Below are the code and all the weights of a small trained network. Each question names an input and a class and asks about switching units off, where a switched-off unit gives its printed mean instead of its output.

import numpy as np


def w(rows, s, z=0):
    codes = np.array(rows[::2]) - 128.0
    scale = np.full(codes.shape[1], s)
    scale[-1] = z or s
    return codes * scale


def norm(h):
    return h / np.sqrt((h * h).mean(-1, keepdims=True) + 1e-5)


def f(y):
    return y / 2 * (1 + np.tanh(0.7978845608 * (y + 0.044715 * y**3)))


def log_softmax(a):
    a = a - a.max(-1, keepdims=True)
    return a - np.log(np.exp(a).sum(-1, keepdims=True))


def net(x, mask):
    res = np.array(x, float).reshape(1, 8) / 4 @ E
    u = 0
    for l in range(3):
        y = f(norm(res) @ A[l][:, :-1].T + A[l][:, -1])
        res = res + np.where(mask[u : u + 4], y, B[l][:, -1]) @ B[l][:, :-1]
        u += 4
    return log_softmax(norm(res)[-1] @ U[:, :-1].T + U[:, -1])


A, B = {}, {}
E = w([
[139,129,134,133,123,131,138,127,134],'x0',
[126,132,134,134,132,124,122,133,129],'x1',
[129,132,132,126,128,131,128,131,122],'x2',
[171,253,31,133,156,56,121,141,139],'x3',
[134,128,118,127,130,132,146,126,134],'x4',
[125,129,125,122,128,134,138,127,122],'x5',
[134,136,123,215,186,170,135,35,49],'x6',
[128,131,136,130,127,125,130,120,134],'x7',
],0.0076)
A[0] = w([
[110,124,142,5,43,50,135,253,244,1],'L0N0',
[165,83,160,148,157,191,120,75,106,206],'L0N1',
[117,126,117,45,74,98,139,242,188,210],'L0N2',
[134,200,73,82,158,94,116,141,168,112],'L0N3',
],0.0044,0.0065)
B[0] = w([
[138,140,116,208,253,162,126,17,63,210],'L0N0',
[26,80,127,127,100,121,158,189,147,191],'L0N1',
[117,107,169,57,71,105,126,168,169,255],'L0N2',
[184,139,108,140,83,134,97,155,137,168],'L0N3',
],0.0056,0.0078)
A[1] = w([
[149,209,54,213,204,101,140,80,64,22],'L1N0',
[112,51,168,202,103,213,144,108,76,55],'L1N1',
[159,156,132,227,220,189,142,2,37,4],'L1N2',
[165,153,83,243,172,140,141,95,98,223],'L1N3',
],0.0059,0.004)
B[1] = w([
[14,125,114,144,237,233,195,74,253,232],'L1N0',
[213,199,68,165,140,69,157,96,49,243],'L1N1',
[166,110,152,41,26,31,70,221,160,240],'L1N2',
[111,104,150,142,172,214,140,88,149,253],'L1N3',
],0.0064,0.0041)
A[2] = w([
[130,138,90,255,173,132,154,47,42,205],'L2N0',
[207,242,65,107,101,31,80,169,135,2],'L2N1',
[68,53,199,81,125,145,172,111,98,194],'L2N2',
[94,227,85,103,199,146,104,116,196,176],'L2N3',
],0.0067,0.0038)
B[2] = w([
[194,125,153,174,154,184,82,80,48,237],'L2N0',
[45,210,26,85,18,28,237,204,2,234],'L2N1',
[178,151,123,110,140,100,74,145,179,254],'L2N2',
[60,143,103,147,118,132,194,124,151,242],'L2N3',
],0.0075,0.0066)
U = w([
[224,14,246,27,58,42,12,232,246,251],'0',
[26,236,18,42,9,11,236,236,68,90],'1',
[249,44,222,239,201,220,16,22,2,103],'2',
[16,203,49,235,248,245,219,16,237,54],'3',
],0.0082,0.0026)

Each question gives the input, the list of numbers given to net, and the class t.
The units are the neurons (one row each of A and B). Each row of codes is followed by its name. A weight is (code - 128) times the scale printed after its matrix; where a second scale follows, it is the last column's (A, B and U).
mask holds one flag per neuron, layer by layer. A switched-off neuron (its flag False) gives its mean, the last column of its row in B, instead of its output. The means were averaged over made-up inputs and are rounded, as every weight is.
A unit's drop is (log p(t) with every unit on - log p(t) with that unit switched off) / (log p(t) with every unit on - log p(t) with every unit switched off).
most important unit: the unit with the biggest drop
top k neurons: the k neurons with the biggest drops, biggest first
k most important neurons of layer l: the k neurons of layer l with the biggest drops, biggest first
drop of u: that unit's drop, to one decimal
input [2,-8,6,-4,-6,-6,1,-4], class 2: most important unit => L0N2
input [4,7,2,-4,7,6,1,-5], class 2: top 3 neurons => (L0N2, L1N1, L1N2)
input [-2,-8,-2,0,-4,3,-7,6], class 0: top 2 neurons => (L0N2, L1N1)
input [-4,4,-7,0,-7,6,2,6], class 2: top 3 neurons => (L0N1, L0N2, L0N0)
input [-4,8,-4,-4,-2,6,-1,-1], class 0: top 2 neurons => (L0N0, L2N1)
input [7,-8,-6,0,1,-7,-2,-4], class 0: top 4 neurons => (L1N1, L1N0, L2N1, L2N0)
input [0,-7,4,-2,-7,-1,2,-6], class 2: 2 most important neurons of layer 0 => (L0N2, L0N1)
input [-6,-2,5,-1,5,0,2,-3], class 2: top 2 neurons => (L0N1, L0N2)
input [-3,2,-7,-5,8,-4,0,0], class 0: 2 most important neurons of layer 0 => (L0N0, L0N1)
input [4,-8,0,-5,-8,7,0,3], class 0: top 3 neurons => (L0N0, L0N1, L2N1)
input [-5,0,5,-2,1,6,2,-2], class 2: 2 most important neurons of layer 0 => (L0N2, L0N1)
input [-5,4,5,0,-5,5,-7,0], class 0: top 3 neurons => (L0N2, L1N1, L2N1)
input [-6,-7,1,6,-3,-4,1,-5], class 3: top 2 neurons => (L0N2, L1N0)
input [1,-8,-5,3,8,3,1,7], class 3: top neuron => (L0N2)
input [-5,2,-3,0,7,1,2,-3], class 2: drop of L0N2 => 1.3
input [4,-8,4,0,-6,-8,-5,2], class 0: drop of L2N1 => 0.3
input [6,7,-4,-4,3,8,2,5], class 2: drop of L0N2 => 0.1
